Below is a small trained network, with its code and all its weights. Each question gives an input and a class and asks what happens when units are switched off, that is, made to give their printed mean instead of their output.

import numpy as np


def w(rows, s, z=0):
    codes = np.array(rows[::2]) - 128.0
    scale = np.full(codes.shape[1], s)
    scale[-1] = z or s
    return codes * scale


def f(y):
    return y / 2 * (1 + np.tanh(0.7978845608 * (y + 0.044715 * y**3)))


def log_softmax(a):
    a = a - a.max(-1, keepdims=True)
    return a - np.log(np.exp(a).sum(-1, keepdims=True))


def net(x, mask):
    res = np.array(x, float).reshape(1, 8) / 4 @ E
    y = f(res @ A[0][:, :-1].T + A[0][:, -1])
    res = res + np.where(mask, y, B[0][:, -1]) @ B[0][:, :-1]
    return log_softmax(res[-1] @ U[:, :-1].T + U[:, -1])


A, B = {}, {}
E = w([
[145,140,173,137,66,116],'x0',
[150,91,157,121,123,125],'x1',
[63,155,210,223,165,192],'x2',
[115,123,146,116,114,118],'x3',
[3,1,13,176,19,225],'x4',
[67,93,163,88,126,91],'x5',
[175,128,121,149,128,149],'x6',
[110,137,105,125,154,134],'x7',
],0.0077)
A[0] = w([
[59,77,71,189,40,181,249],'N1',
[119,123,229,70,183,154,161],'N2',
[204,90,86,60,65,146,202],'N3',
[213,187,100,29,125,10,244],'N4',
[202,182,202,126,188,57,252],'N5',
[70,92,193,254,217,151,230],'N6',
],0.0092,0.0047)
B[0] = w([
[178,103,101,117,57,113,248],'N1',
[106,153,105,190,149,122,166],'N2',
[96,37,114,90,131,85,178],'N3',
[118,103,66,157,247,86,227],'N4',
[51,135,172,177,193,130,227],'N5',
[121,140,178,201,45,146,195],'N6',
],0.012,0.016)
U = w([
[116,139,104,146,150,38,220],'0',
[89,253,250,220,109,147,2],'1',
[154,77,49,24,53,93,116],'2',
[143,124,150,202,1,127,174],'3',
],0.009,0.0029)

Each question gives the input, the list of numbers given to net, and the class t.
The units are the neurons (one row each of A and B). Each row of codes is followed by its name. A weight is (code - 128) times the scale printed after its matrix; where a second scale follows, it is the last column's (A, B and U).
mask holds one flag per neuron, in row order. A switched-off neuron (its flag False) gives its mean, the last column of its row in B, instead of its output. The means were averaged over made-up inputs and are rounded, as every weight is.
A unit's drop is (log p(t) with every unit on - log p(t) with that unit switched off) / (log p(t) with every unit on - log p(t) with every unit switched off).
The circuit of an input: a set's keep is (log p(t) with only the set's units on - log p(t) with every unit switched off) / (log p(t) with every unit on - log p(t) with every unit switched off). Starting from all 6 units, units are removed one at a time, each time the one whose removal leaves the highest keep (on an exact tie, the one counted first), for as long as the keep stays at least 0.8.
units of the circuit, in order: the units of the circuit, biggest drop first
k most important neurons: the k neurons with the biggest drops, biggest first
drop of u: that unit's drop, to one decimal
input [3,8,2,-3,-5,4,8,2], class 1: units of the circuit, in order -> N5
input [6,4,0,0,2,-1,6,7], class 2: units of the circuit, in order -> N5; N6
input [-7,2,1,-1,-6,-6,3,-4], class 1: 3 most important neurons -> N5; N3; N1
input [-8,-5,2,2,0,-6,-5,2], class 1: 2 most important neurons -> N1; N3
input [-5,6,6,5,1,3,-1,-8], class 3: 2 most important neurons -> N5; N4
input [-7,5,4,-2,1,2,7,-7], class 3: 2 most important neurons -> N5; N4
input [-4,-8,-4,-1,1,-1,-7,6], class 2: 2 most important neurons -> N5; N2
input [0,3,1,0,1,-4,-6,6], class 3: 2 most important neurons -> N4; N5
input [-8,-5,1,-1,1,5,3,3], class 3: 2 most important neurons -> N4; N5
input [-2,-4,-2,-2,5,7,-2,7], class 2: 2 most important neurons -> N6; N5
input [-1,5,-3,1,1,0,-4,6], class 2: drop of N5 -> 0.7
input [-7,-2,5,-5,-1,7,-1,2], class 1: drop of N1 -> 0.2
input [1,-8,6,-5,3,-3,-3,2], class 3: drop of N6 -> 0.0
input [4,4,-3,-5,5,1,-1,8], class 2: most important neuron -> N6
